Each row has a name. After each piece below comes the name of the row it's from, unless a question asks for something else. Each question is about the rows just above it.

[131 175 183 175 150 142 164 121 138 182 122 141 135 151 136 184 150 111
 144 125] = teg
[125 164 144 111 150 121 135 150 136 151 175 182 175 183 142 184 138 141
 131 123] = dozi
[111 160 157 103 147 121 137 154 152 159 183 188 171 168 118 166 118 133
 123 121] = mobe
[149 136 192 151 185 169 167 160 182 122 133 128 117 107 113 139 125 116
 103 114] = fura
[138 125 150 182 131 151 141 111 121 122 183 136 175 175 150 183 164 144
 135 142] = vaso
[111 160 157 103 147 121 137 154 152 159 166 167 165 182 161 196 162 150
 142 131] = dad
[118 166 118 133 123 121 111 160 157 103 147 121 137 154 152 159 183 188
 171 168] is which row reordered? => mobe
[175 175 164 125 131 144 135 151 121 182 184 111 142 183 150 138 150 123
 136 141] is which row reordered? => dozi
Put [103 111 118 118 121 121 123 133 137 147 152 154 157 159 160 166 168 171
 183 188] back in order: which row is it? => mobe
Which row holds these entries in another order? [111 121 123 125 131 135 136 138 141 142 144 150 150 151 164 175 175 182
 183 184] => dozi
Which row holds these entries in another order? [125 131 175 183 175 150 142 164 121 138 182 122 141 135 151 136 184 150
 111 144] => teg
[131 142 150 162 196 161 182 165 167 166 159 152 154 137 121 147 103 157
 160 111] is which row reordered? => dad

[105 115  71 154 175] = Pili
[125 126 135 155  81] = Pep
[ 86 127 105 143 179] = lomok
[ 71 175 105 153 115] = lafon
[174  83 125 159 133] = nif
[ 81 136 126 155 125] = vul
Which row holds these entries in another order? [136 125 126  81 155] => vul
[ 71 105 115 153 175] is which row reordered? => lafon
Put [ 83 125 133 159 174] back in order: which row is it? => nif

[ 99 152 148 162 126 149  82  96] : Pid
[125 176 186 185  50 167 149 141] : Tosul
[141  50 176 149 186 167 185 124] : Sel
[ 82 162  95 152 149  99 148 126] : lefi
Put [185 124 141  50 176 149 186 167] back in order: which row is it? => Sel
[126 162  95 152 149 148  99  82] is which row reordered? => lefi

[149  65 107  97 103 136 109 124 119 136 128 100 148  99 156 148 163 150
 155 115 121 120 150  95 105 151 111 103 124 137] -> Gano
[139 119 181 109 103 122 162 106 124 130 171 140 142 111 150  85 122 142
 114  97 117 148 152 134 143 101 112 141 143 110] -> pina
[119 102 117 126 137 128 112 143  77 122 145 123 174 108 143 135 161 163
 140 133  88 114 142 127  88 114 107 134 147 152] -> mov
[149  90 120 100 117 126 123 145 113 134 132 121 149 127 155 157 176 148
 153 122 119 113 136 121 117 133 109 126 123 148] -> zesu
[162  85 110 109 139 148 134 141 111 140 124 103 171 122 152 143 181 122
 150 101 130 112 142 117 119 114  96 106 143 142] -> tafav
[150 107 113 110 137 144 120 161 112 120 160 108 144 112 108 133 115 143
 107 114 145 131 122  72 130 150 145 136 135 135] -> kat
[130  80 112 117 130 130 115 135  98 131 140 118 155 106 145 148 156 160
 149 121  99 107 141 127  98  92  87 120 163 147] -> kuban
[130  80 112 117 130 130 115 135  98 131 140 118 155 106 145 148 156 160
 149 121  99 121 150 117  94 133 118 123 141 142] -> zimin
[145  72 108 120 131 144 122 135 107 135 133 108 160 113 137 145 161 144
 150 110 114 120 150 107 115 130 112 112 143 135] -> kar
[ 72 107 107 108 108 110 112 112 113 114 115 120 120 122 130 131 133 135
 135 135 137 143 144 144 145 145 150 150 160 161] is which row reordered? => kar
[ 85  96 101 103 106 109 110 111 112 114 117 119 122 122 124 130 134 139
 140 141 142 142 143 143 148 150 152 162 171 181] is which row reordered? => tafav
Which row holds these entries in another order? [135 143 112 112 130 115 107 150 120 114 110 150 144 161 145 137 113 160
 108 133 135 107 135 122 144 131 120 108  72 145] => kar
Put [143 181 122 150 101 130 112 142 117 119 114  96 106 143 142 162  85 110
 109 139 148 134 141 111 140 124 103 171 122 152] back in order: which row is it? => tafav

[113 116 135 121  93 119 146 102 197 127 116 139 149 143 121 137] -> divi
[139 135 121 143 102  93 113 146 116 116 137 197 119 149 127 120] -> Ren
[124 127 128 127 127 128 133 125 116 128 129 135 133 138 128 129] -> zukug
Put [138 128 129 124 127 128 127 127 128 133 125 116 128 129 135 133] back in order: which row is it? => zukug
Which row holds these entries in another order? [120 127 149 119 197 137 116 116 146 113  93 102 143 121 135 139] => Ren
[129 124 127 128 127 127 128 133 125 116 128 129 135 133 138 128] is which row reordered? => zukug
[ 93 102 113 116 116 119 121 121 127 135 137 139 143 146 149 197] is which row reordered? => divi

[101 117 156 142]  gifug
[156 116 142 101]  Sata
[156 116 102 142]  bagof
[126 124 127 129]  bor
[156 116 102 126]  zofe
[146 207 167 113]  pum
[142 156 117 102]  Mipig
[127 115 130 137]  Rer
Put [102 116 142 156] back in order: which row is it? => bagof
Put [126 156 102 116] back in order: which row is it? => zofe
Which row holds these entries in another order? [116 102 142 156] => bagof
Which row holds these entries in another order? [101 142 116 156] => Sata

[128 129 117 128 103 118  99 129 127 110 121 115 119 118] -> deguf
[120 118 110 128 115  99 119 129 117 117 103 127 128 128] -> Lon
[120 110 129 118 128 119 118 127 129  99 103 128 115 117] -> lavet
[128 110 127 119 120 103 118 128 128 115 117 129 118  99] -> sozeg
[ 99 103 110 115 117 118 118 119 120 127 128 128 129 129] is which row reordered? => lavet
[110 119 129 120 127 115  99 117 103 128 118 118 128 128] is which row reordered? => sozeg
[110 118 119 127  99 128 129 120 115 103 128 118 128 117] is which row reordered? => sozeg
Put [ 99 118 129 117 115 128 128 118 103 120 119 127 110 128] back in order: which row is it? => sozeg
[ 99 103 118 119 129 117 115 110 129 120 118 128 127 128] is which row reordered? => lavet
Put [110 127 119 120 103 118 128 128 115 117 129 118  99 128] back in order: which row is it? => sozeg
[ 99 103 110 115 117 118 118 119 120 127 128 128 128 129] is which row reordered? => sozeg

[123 153 105 121 130 130 143 114 117 129 143 154 114 205  80 156 119 123
 164 136 137 140 111 133 103 153 120 125 124 151 170 134 114 142  59 111
 123 130 127 124 124 114 122 148 139 156 130 133 142 150 128 128 137  64
 130 126 113] : bof
[ 78 125 120 118  90 130 136 148 144 156 142 123 114  91 163 114 119 123
 106 136 134 116 111 131 167 153 142 125 124 109 145 139 122 127 122  96
 113 187 170 156 124 134 122  92 139 145  83 144 138 120 161 128 122 146
 130 108 150] : Tif
[130 125 131 114 130 130 143 113 128 129 145 151  72 138 118 118 190 112
 122 121 137 129 128 190 114 134 126 125 140 120 160 108 111 110 100 111
 123 130 111 124 157 124 124 196 172 168 130 130 121 150 168 128 137 123
 130 126 113] : Rore
[142 137 121  65 109 126 114 124 137 124 130 144 161 208 136 148 127 154
 139 145 119 110 164 149 127 128 108 164 113 123 122 120 156 154 153 129
  80 133 139 117 136 123 124 166 111 124 113 149 114  61 130 130 125 114
 134 130 157] : Tibo
[125 125 125 122 130  74 123 141 104 129 110 144 178 134 185 107 119 138
 126 104 136 131 113 127 114 153 127 125 158 119 145 139 162 147 115  84
 136 130 108 124  98 119 122  75 119  75 130 134 138 171 116 111 126 123
 169 126 141] : Selo
[123 132 120 118 155 170 123 112 125  92 142 151 114 138 118 155 111 122
 164 136 137 123 107 107 115 153 127  92 114 123 101 146 114 120 143 164
 107 125 146 124 136 119 122 148 117 155 108 144 171 129 128 128 151 123
  99 126  41] : gose
[142 134 120 118 166 135 143 114 110 109 142 182 114 172  88 156 119 114
 164 123 137 129 111 145 114 138 127 125 124 151 145 131 108 120  97 134
 123 109 122 123 144 119 122 189 139 156 130 124 138 150 110 128 151 120
 129 126  72] : fuga
[123 116 147  91 131 130 127  71 123 129 142 144  78 127 156 106 164 123
 132 129 137 129 111 159 114 153 132  88 166  87 145 139 114  99 137 111
 114 131 111 142 124 119 115 165 155 168 126 133 138 150 154 128 141 127
 130 126  92] : mulek
[118 146  91 143 129 112  80 130 162 116  90 153 102 180 118 130 107 159
 130 143 147 114 123 111 109 128  73 137 120 111 150 142 120 119 142 127
 119 117 163 131 139 170 138 152 137 157 140 125 164 139 100 148 126 148
 113 115 150] : doda
[ 58 124 120 118  94 130 143 114 117 181 129 151 114 135 145 146 119 131
 164 142 141 129 111 131 121 161 169 125 155 120 145 166 113 119  74 111
 147 159 127 136  79 119 122 109 139 156 119 125 137 142 128 128 137 123
 130 126 136] : luguf
[ 95 125 120 116 130 173 123  88 144 129 142 128  86 128 118 150 119 123
 164 147 137 116 111 124 114 153 158  92 124 120  95 141 104 109 147 170
 113 130 131 139 125 122 122 148 139 160 115 133 140 112 135 134 143 142
  87 126  78] : deziv
[ 90 125 120 107 116 130 143  73 117 163 142 143  80 157 118 150 119 148
 164 159 137 129 111 131 112 180 153 109 152 118 147 146 114 120 100 111
 123 142 127 162  91 119 115 148 139 169 130 139 140 150 138 128 137 102
 130 126 113] : Fuso
[ 71  78  87  88  91  92  99 106 111 111 111 114 114 114 115 116 119 123
 123 123 124 126 126 127 127 127 128 129 129 129 130 130 131 131 132 132
 133 137 137 138 139 141 142 142 144 145 147 150 153 154 155 156 159 164
 165 166 168] is which row reordered? => mulek
[150 118 163 112 142 125 127 137 140 130 120 119 128 164 120 130 117 180
 148 142 116 111 107 147 119  90 162  91 157 148  73 115 126  80 102 111
 109 143 150 153 137 123 131 113 139 129 146 118 159 139 100 130 143 152
 138 170 114] is which row reordered? => doda
[150 108 130 146 122 128 161 120 138 144  83 145 139  92 122 134 124 156
 170 187 113  96 122 127 122 139 145 109 124 125 142 153 167 131 111 116
 134 136 106 123 119 114 163  91 114 123 142 156 144 148 136 130  90 118
 120 125  78] is which row reordered? => Tif
[157 115 163 129 148 140 119 142 162 142  73 131 159 130 164 147 137 130
 137 116 111  91 148  90 107 127 153 111 126 150 128 120 112 113 143 180
 152 117 139 118 138 119 102 139 169 109 150 146 114 143 130 125  80 123
 118 100 120] is which row reordered? => Fuso

[153  54 202 169 103 202 130 122] : Vuz
[202 152 130  54 122 202 103 169] : sidu
[184  62 202 141 122 195  93  83] : Tadal
[ 70  69 188 115 193 172 120 179] : voli
[191  68  70 138 199 147  90 169] : mis
[188 126 187 127 122  98 183  52] : zabel
[202  58 123 115 207 100 165 155] : ruvu
[111 105  97 190 199  91 183 182] : tup
[208 126 117 151  99 150 132  62] : kad
[ 97 125 162 116  57 201 207 160] : Lat
[ 73  95 176 139  91 194 205 182] : Nit
[100 123 165 115  57 202 207 155] : refo
[202 130 153 169 103  54 122 202] is which row reordered? => Vuz
[ 57 100 115 123 155 165 202 207] is which row reordered? => refo
Put [179 120 172 193 115 188  69  70] back in order: which row is it? => voli

[157 143 123 120 114 108]  Fudep
[184 136 132 126 125 133]  todu
[117 116  92 156 200  96]  fon
[164 158 129 130 107 108]  dut
[142 139 133 139 130 135]  Zeg
[ 92 116 117 200  97 156]  Lodor
[130 139 142 135 133 140]  tinu
[108 164 158 129 130 107] is which row reordered? => dut
Which row holds these entries in another order? [125 126 132 133 136 184] => todu
[ 96 200 156  92 116 117] is which row reordered? => fon
Which row holds these entries in another order? [140 139 133 130 135 142] => tinu
Which row holds these entries in another order? [108 157 143 123 120 114] => Fudep
Put [200 156 117  92 116  97] back in order: which row is it? => Lodor

[126 124 141 115 133 138 132 125 125 100 171 172 106 141 136 111 174 174
 122  83 101 108 136 157 157 126 171  74  85 143 140  93 119 137 121  82
 121 132 133 138 129 156 117  99 155 109 147 165 121 120 131 145 100 163
 160 135  92 128 138 129 189 171  66] = Dakib
[133 122 138 141 125 172 155 133 160 115 120 165 138 147 100 174 137 111
 171  99 140 121 171  85 133 117 126  92 109 171 119  83 108 100 126 129
 157 129 157 145 138 131 141 121 136 125  82  93 106 189 156 132  66 124
 122  74 128 163 136 143 135 174 101] = liref
[ 99 138 174 121 121 124 136  82 138 140  93  83 122 135 111 125 147 141
  92 163 174 126 108 106 160  66 126 189 136 120 129 100 171 132 155 131
 122 172 133 133 141  85 138 125  74 128 171 129 171 157 120 100 117 143
 145 137 109 115 165 156 133 101 157] = las
Put [115 124 121 100 171 136 155 129 106 119 163 140 174 125  82 138 111 101
 136 135 157 141  99 133  74 165 147 138 121 126 120  92 122 126  83 137
 171 100 125 157 156 141 172 128 133 138 132  93 108 131 109  66 117 160
 171  85 189 122 133 174 143 145 129] back in order: which row is it? => liref
[157 101 133 156 165 115 109 137 145 143 117 100 120 157 171 129 171 128
  74 125 138  85 141 133 133 172 122 131 155 132 171 100 129 120 136 189
 126  66 160 106 108 126 174 163  92 141 147 125 111 135 122  83  93 140
 138  82 136 124 121 121 174 138  99] is which row reordered? => las
[137 109 115 165 156 133 101 157  99 138 174 121 121 124 136  82 138 140
  93  83 122 135 111 125 147 141  92 163 174 126 108 106 160  66 126 189
 136 120 129 100 171 132 155 131 122 172 133 133 141  85 138 125  74 128
 171 129 171 157 120 100 117 143 145] is which row reordered? => las
Put [ 66  74  82  83  85  92  93  99 100 100 101 106 108 109 111 115 117 119
 120 121 121 122 122 124 125 125 126 126 128 129 129 131 132 133 133 133
 135 136 136 137 138 138 138 140 141 141 143 145 147 155 156 157 157 160
 163 165 171 171 171 172 174 174 189] back in order: which row is it? => liref

[ 74  80 149 127  67 113  87 172 119  45 178 116  98 138 158 198 104 117
  92 131 116 137 116  95 149  51 128 172 141 114 170 169 170 142 103  54
 103 132 131 144 115  75 141 135 120 148 144  94 144 142 164 150 121 142
 172  57 197 158  79] -> fibo
[158  74 141 117 142  92 116 113 116 103  57 164  94  51 128 115 132  67
 120  87 121 178  80 131 172  79 172 197 172 170 142 114 103  98 150 144
  45 144 198 148 142 170 119 149 149  96 131 135 141 169 116  54 137 138
 158 127 104 144  76] -> fifon
[142 148 141  45  74  79 144 158 138 144 137 127 121  67  51 149 135 197
 103 170 128 132  87 172  98 150 170 116 158 172 149 113 164 172 119  80
 131 142 178  94 131  57  54 142 117 141  92 198  76 104 169 116  95 103
 120 144 116 114 115] -> badaf
[158 142  87 170 116 116  80  45 169 172  92 198 149 144 117 144 104 138
  54 149 164 128 114 120 172 119 148  95 121  74 132 142  79 150 135 170
  98 144 116 158 172 142  51 113 141 127  94 137  67  76 197 115 178 103
 131 131 103 142  57] -> Zegaz
Which row holds these entries in another order? [ 45  51  54  57  67  74  75  79  80  87  92  94  95  98 103 103 104 113
 114 115 116 116 116 117 119 120 121 127 128 131 131 132 135 137 138 141
 141 142 142 142 144 144 144 148 149 149 150 158 158 164 169 170 170 172
 172 172 178 197 198] => fibo
Which row holds these entries in another order? [115 114 116 144 120 103  95 116 169 104  76 198  92 141 117 142  54  57
 131  94 178 142 131  80 119 172 164 113 149 172 158 116 170 150  98 172
  87 132 128 170 103 197 135 149  51  67 121 127 137 144 138 158 144  79
  74  45 141 148 142] => badaf
Which row holds these entries in another order? [ 54 119  80 198 138 178 144  74  67  75  57  98 170 104 144 170 131 197
 158 142 142 116 115  92 149 149 114  45 142 150 137 103 135 148 120 144
 164 116 127  87 121 141 158 103  94 172  95 128  79 117  51 141 116 132
 113 131 172 172 169] => fibo
Which row holds these entries in another order? [ 45  51  54  57  67  74  76  79  80  87  92  94  95  98 103 103 104 113
 114 115 116 116 116 117 119 120 121 127 128 131 131 132 135 137 138 141
 141 142 142 142 144 144 144 148 149 149 150 158 158 164 169 170 170 172
 172 172 178 197 198] => badaf
Put [ 45  51  54  57  67  74  76  79  80  87  92  94  95  98 103 103 104 113
 114 115 116 116 116 117 119 120 121 127 128 131 131 132 135 137 138 141
 142 142 142 142 144 144 144 148 149 149 150 158 158 164 169 170 170 172
 172 172 178 197 198] back in order: which row is it? => Zegaz

